x =
[[-1.54 -2.04  1.90 -3.48 -4.45 -3.89 -4.77 -4.19 -3.80  3.20 -3.43]
 [ 0.94  4.69  1.01  2.91  6.66  6.66  3.76  6.08  2.68  0.16  2.63]
 [ 0.56 -3.20 -0.57 -0.37 -5.43 -5.00 -1.08 -5.04 -1.35  0.40 -0.58]
 [ 3.18 -4.19 -3.53  3.65 -5.97 -5.72  3.74 -5.48  1.90 -3.06  3.11]
 [ 2.08  1.40 -1.00  3.71  2.10  2.16  4.40  1.92  2.84 -1.45  3.30]
 [ 3.39  0.90 -2.47  5.72  1.82  1.80  6.81  1.70  4.46 -3.18  5.14]
 [-3.30  0.60  4.38 -5.54 -1.11 -0.52 -7.01 -1.16 -5.13  5.60 -5.27]
 [ 2.15 -4.52 -2.55  1.84 -6.84 -6.49  1.49 -6.30  0.32 -1.74  1.43]
 [ 0.89  2.39  0.49  2.05  3.15  3.28  2.47  2.86  1.59  0.15  1.79]
 [-1.49  0.26  2.42 -2.62 -0.95 -0.50 -3.48 -0.97 -2.71  3.20 -2.58]
 [-0.19  3.87  1.98  0.75  5.00  5.15  1.03  4.53  0.72  1.62  0.61]
 [ 3.79  0.57 -2.97  6.27  1.47  1.43  7.45  1.38  4.88 -3.71  5.64]
 [ 3.23 -1.89 -3.00  4.51 -2.47 -2.34  5.03 -2.25  2.99 -3.05  3.96]
 [ 1.25 -4.35 -1.57  0.38 -6.92 -6.49 -0.27 -6.40 -0.89 -0.54  0.09]
 [ 2.49 -3.04 -2.53  2.89 -4.48 -4.23  2.94 -4.12  1.45 -2.13  2.45]
 [ 1.30 -2.05 -1.05  1.24 -3.42 -3.11  1.02 -3.17  0.20 -0.53  0.94]]
x[0,0]: -1.54
x[:, 10]: [-3.43, 2.63, -0.58, 3.11, 3.30, 5.14, -5.27, 1.43, 1.79, -2.58, 0.61, 5.64, 3.96, 0.09, 2.45, 0.94]
x[:, 4]: [-4.45, 6.66, -5.43, -5.97, 2.10, 1.82, -1.11, -6.84, 3.15, -0.95, 5.00, 1.47, -2.47, -6.92, -4.48, -3.42]
x[7,10]: 1.43
x[12,3]: 4.51
x[0,9]: 3.20
x[0,3]: -3.48
x[4,7]: 1.92
x[:, 9]: [3.20, 0.16, 0.40, -3.06, -1.45, -3.18, 5.60, -1.74, 0.15, 3.20, 1.62, -3.71, -3.05, -0.54, -2.13, -0.53]
x[:, 1]: [-2.04, 4.69, -3.20, -4.19, 1.40, 0.90, 0.60, -4.52, 2.39, 0.26, 3.87, 0.57, -1.89, -4.35, -3.04, -2.05]
x[6,2]: 4.38
x[6]: [-3.30, 0.60, 4.38, -5.54, -1.11, -0.52, -7.01, -1.16, -5.13, 5.60, -5.27]
x[1,7]: 6.08
x[10,10]: 0.61
x[2]: [0.56, -3.20, -0.57, -0.37, -5.43, -5.00, -1.08, -5.04, -1.35, 0.40, -0.58]
x[7,4]: -6.84
x[:, 6]: [-4.77, 3.76, -1.08, 3.74, 4.40, 6.81, -7.01, 1.49, 2.47, -3.48, 1.03, 7.45, 5.03, -0.27, 2.94, 1.02]
x[9,3]: -2.62
x[7,6]: 1.49
x[14,3]: 2.89
x[9,9]: 3.20
x[:, 7]: [-4.19, 6.08, -5.04, -5.48, 1.92, 1.70, -1.16, -6.30, 2.86, -0.97, 4.53, 1.38, -2.25, -6.40, -4.12, -3.17]
x[7,5]: -6.49
x[1]: [0.94, 4.69, 1.01, 2.91, 6.66, 6.66, 3.76, 6.08, 2.68, 0.16, 2.63]
x[10,9]: 1.62
x[13]: [1.25, -4.35, -1.57, 0.38, -6.92, -6.49, -0.27, -6.40, -0.89, -0.54, 0.09]
x[12,1]: -1.89
x[6,1]: 0.60
x[10,8]: 0.72
x[0,5]: -3.89
x[15,3]: 1.24
x[6,0]: -3.30
x[14,8]: 1.45
x[:, 3]: [-3.48, 2.91, -0.37, 3.65, 3.71, 5.72, -5.54, 1.84, 2.05, -2.62, 0.75, 6.27, 4.51, 0.38, 2.89, 1.24]
x[13,3]: 0.38
